[[-33.4  50.0   7.5]
 [-12.4 -11.5 -31.3]
 [ 22.7  57.7 -33.8]
 [ 41.1 -24.9  48.8]]
|
[[-12.4 -11.5 -31.3]
 [ 22.7  57.7 -33.8]]

[[ -8.0  52.8  35.4   8.0]
 [ 27.7  -8.0 -17.8 -37.1]
 [-32.0   0.7 -39.3  22.0]]
|
[[ 27.7  -8.0 -17.8]
 [-32.0   0.7 -39.3]]

[[ 12.7   3.7 -17.8  17.8]
 [ 10.0   4.6   3.9 -58.4]
 [ 20.6 -16.5 -34.2  39.3]
 [-25.1 -33.3 -26.5  24.2]]
|
[[ 10.0   4.6   3.9]
 [ 20.6 -16.5 -34.2]]

[[-10.8  65.2  15.5 -10.3  -2.8]
 [ 46.5 -46.9  25.0  -2.9  14.0]
 [  7.1  20.1 -30.3  30.2  37.6]
 [-27.8  54.2 -50.4 -19.3   5.0]]
|
[[ 46.5 -46.9  25.0]
 [  7.1  20.1 -30.3]]

[[ 18.1  11.7  -7.2 -11.9 -18.2]
 [-15.0  16.8  10.8  15.9  10.6]
 [-10.4  -5.4  -4.1 -23.3   1.2]
 [ -9.0  17.7  13.5  14.8   6.7]
 [-35.5  -1.0  -3.4   8.6  56.0]]
|
[[-15.0  16.8  10.8]
 [-10.4  -5.4  -4.1]]

[[ -4.0  19.3  59.5  40.4  -0.2]
 [ -1.8 -30.8   4.9 -14.6 -26.8]
 [ 13.5 -51.3  14.3 -19.2 -33.0]]
|
[[ -1.8 -30.8   4.9]
 [ 13.5 -51.3  14.3]]

[[-51.8  -8.4 -64.4 -19.1  41.5]
 [-11.9  -8.8 -43.5 -58.9  21.3]
 [  3.3  53.2  -2.5  40.1  40.8]
 [-29.4 -27.6 -17.3 -46.0 -13.9]]
|
[[-11.9  -8.8 -43.5]
 [  3.3  53.2  -2.5]]
---
[[ -1.8 -23.7 -40.0]
 [ -0.1  30.9  47.8]
 [-42.2 -34.1 -12.9]
 [ -3.8  15.6  20.7]
 [ 49.5  42.1  26.5]]
|
[[ -0.1  30.9  47.8]
 [-42.2 -34.1 -12.9]]

[[ 25.3  23.5 -50.4]
 [-15.5  40.2 -32.4]
 [ 31.7 -30.4   3.1]
 [ 28.8  12.9 -45.3]]
|
[[-15.5  40.2 -32.4]
 [ 31.7 -30.4   3.1]]

[[-38.6  64.0 -28.9 -20.4]
 [-39.3  64.2 -29.8 -20.6]
 [-38.0  64.0 -29.1 -20.8]
 [ 28.4  39.1  54.8 -40.7]]
|
[[-39.3  64.2 -29.8]
 [-38.0  64.0 -29.1]]

[[-26.0 -49.6 -26.5 -59.4 -43.3]
 [-63.3 -12.9  12.2  16.9  38.2]
 [-45.4 -21.5  60.5 -25.3  31.9]
 [-26.6   8.7  48.5  49.0 -15.6]
 [-22.3 -52.9 -58.6  49.3  33.0]]
|
[[-63.3 -12.9  12.2]
 [-45.4 -21.5  60.5]]

[[-68.4 -35.3  61.6 -26.0]
 [-68.0 -35.5  63.1 -14.3]
 [-56.5 -17.0  66.9 -26.0]]
|
[[-68.0 -35.5  63.1]
 [-56.5 -17.0  66.9]]

[[ 31.7  31.7  57.8  11.0]
 [ 29.4  25.0   8.9  -4.1]
 [-23.7 -12.4   8.2 -26.3]]
|
[[ 29.4  25.0   8.9]
 [-23.7 -12.4   8.2]]

[[-15.7  27.7 -40.6  33.8 -31.0]
 [ 19.2 -37.8   6.5  53.1  -9.5]
 [-25.8  49.2 -29.1 -26.5 -10.2]
 [ 19.1 -37.7   6.1  53.2  -9.7]]
|
[[ 19.2 -37.8   6.5]
 [-25.8  49.2 -29.1]]

[[-14.4 -27.8  39.2]
 [-14.3 -34.2 -26.4]
 [ 24.0  17.7 -10.2]
 [ 22.2 -52.6  -7.2]
 [ 55.9 -30.8  -1.3]]
|
[[-14.3 -34.2 -26.4]
 [ 24.0  17.7 -10.2]]
---
[[-14.7   9.7  -2.4   5.5   6.3   1.9 -15.4  14.8]
 [  8.4   0.1  -1.9   6.0  -0.7 -27.7  16.4  25.5]
 [  2.6  19.1 -24.2  23.2  -7.0   4.2  -7.1  11.2]
 [-12.4  17.4  -3.2  16.7 -13.7 -11.5  13.7  23.9]
 [  2.8  13.1  -4.6  10.5   2.2  -7.9  -8.2   1.8]
 [-15.5  13.7 -30.8  -6.2   0.7  37.5  20.2  -8.6]
 [-20.0  18.0 -26.5   5.3 -53.1 -14.4  -9.6  14.8]
 [ -8.9  11.9 -13.5   5.4  -3.4  -3.8   6.4  14.1]
 [ -9.9  -0.1 -13.6  -5.5   1.3   4.1  -1.0   6.2]]
|
[[-14.7   9.7  -2.4   5.5   6.3   1.9 -15.4  14.8]
 [  2.6  19.1 -24.2  23.2  -7.0   4.2  -7.1  11.2]
 [  2.8  13.1  -4.6  10.5   2.2  -7.9  -8.2   1.8]
 [-20.0  18.0 -26.5   5.3 -53.1 -14.4  -9.6  14.8]
 [ -9.9  -0.1 -13.6  -5.5   1.3   4.1  -1.0   6.2]]

[[  4.0  -2.9  24.1   5.0 -22.3  -7.9 -21.6  -9.0 -19.9 -16.7]
 [ -5.0 -12.6  16.2   1.4 -47.1  -8.7 -23.2  -7.0 -20.9 -23.2]
 [ 13.0  13.2  -3.9  10.0  -1.2  -5.3   0.5 -31.6 -29.8 -11.8]
 [ 23.4 -23.4 -52.1 -10.7  -6.7 -23.9  40.4 -16.0  -0.1  -1.8]
 [ -6.5   4.5 -29.9 -19.4  13.8 -22.6  -3.8  29.3  -0.9  12.8]
 [-31.2  -0.1  -3.1  32.9  34.7  12.1 -11.2 -18.2  23.0  20.8]]
|
[[  4.0  -2.9  24.1   5.0 -22.3  -7.9 -21.6  -9.0 -19.9 -16.7]
 [ 13.0  13.2  -3.9  10.0  -1.2  -5.3   0.5 -31.6 -29.8 -11.8]
 [ -6.5   4.5 -29.9 -19.4  13.8 -22.6  -3.8  29.3  -0.9  12.8]]

[[-13.2  53.8  -7.4]
 [ -3.6   3.6  49.1]
 [  0.7 -23.9 -15.5]
 [-14.9  63.8  30.9]
 [ -3.4   0.6  -6.7]
 [  1.1 -31.2 -22.9]]
|
[[-13.2  53.8  -7.4]
 [  0.7 -23.9 -15.5]
 [ -3.4   0.6  -6.7]]

[[-24.5  25.7  25.1   6.4 -17.1  13.0  -4.7  32.1]
 [-13.9  53.4 -12.5  -2.3 -24.7   5.4   2.4   7.0]
 [ -5.4 -33.9  30.3 -28.7  48.5  22.9  18.8 -37.2]
 [-31.7 -40.8  14.0 -11.7 -11.7  24.7   4.5  43.3]]
|
[[-24.5  25.7  25.1   6.4 -17.1  13.0  -4.7  32.1]
 [ -5.4 -33.9  30.3 -28.7  48.5  22.9  18.8 -37.2]]

[[ 24.9  14.1  42.2  -8.1 -38.9]
 [ 55.3  -6.6 -41.9  52.8  30.5]]
|
[[ 24.9  14.1  42.2  -8.1 -38.9]]

[[-11.3 -41.9  38.3  36.2 -55.4 -44.1  44.6 -21.4 -55.5 -27.0]
 [ 48.6 -20.1 -20.4   0.3  13.6  25.2  -9.0 -35.2  58.3 -47.3]]
|
[[-11.3 -41.9  38.3  36.2 -55.4 -44.1  44.6 -21.4 -55.5 -27.0]]

[[-12.3   9.4  -8.8 -33.3  10.9   8.5  35.3  13.6 -13.9]
 [  0.4  -5.6   3.2 -41.2   4.3 -10.2  -4.1  -1.7  23.1]
 [ -8.7   4.1 -13.4 -35.7   5.1  -2.3  -3.1  -0.7  53.2]
 [  1.3 -21.4 -19.9  -0.4   0.8   0.9  10.5  -5.7  10.6]
 [-13.1 -16.7  -1.5 -38.1  17.0 -11.4  -7.0  -2.8  13.3]
 [ -0.3 -10.5 -19.9  -3.6  11.5   5.8 -16.3  11.0  12.6]
 [  9.1 -19.8  -0.1 -40.1   7.9  -1.5  23.1 -16.0  -5.0]]
|
[[-12.3   9.4  -8.8 -33.3  10.9   8.5  35.3  13.6 -13.9]
 [ -8.7   4.1 -13.4 -35.7   5.1  -2.3  -3.1  -0.7  53.2]
 [-13.1 -16.7  -1.5 -38.1  17.0 -11.4  -7.0  -2.8  13.3]
 [  9.1 -19.8  -0.1 -40.1   7.9  -1.5  23.1 -16.0  -5.0]]
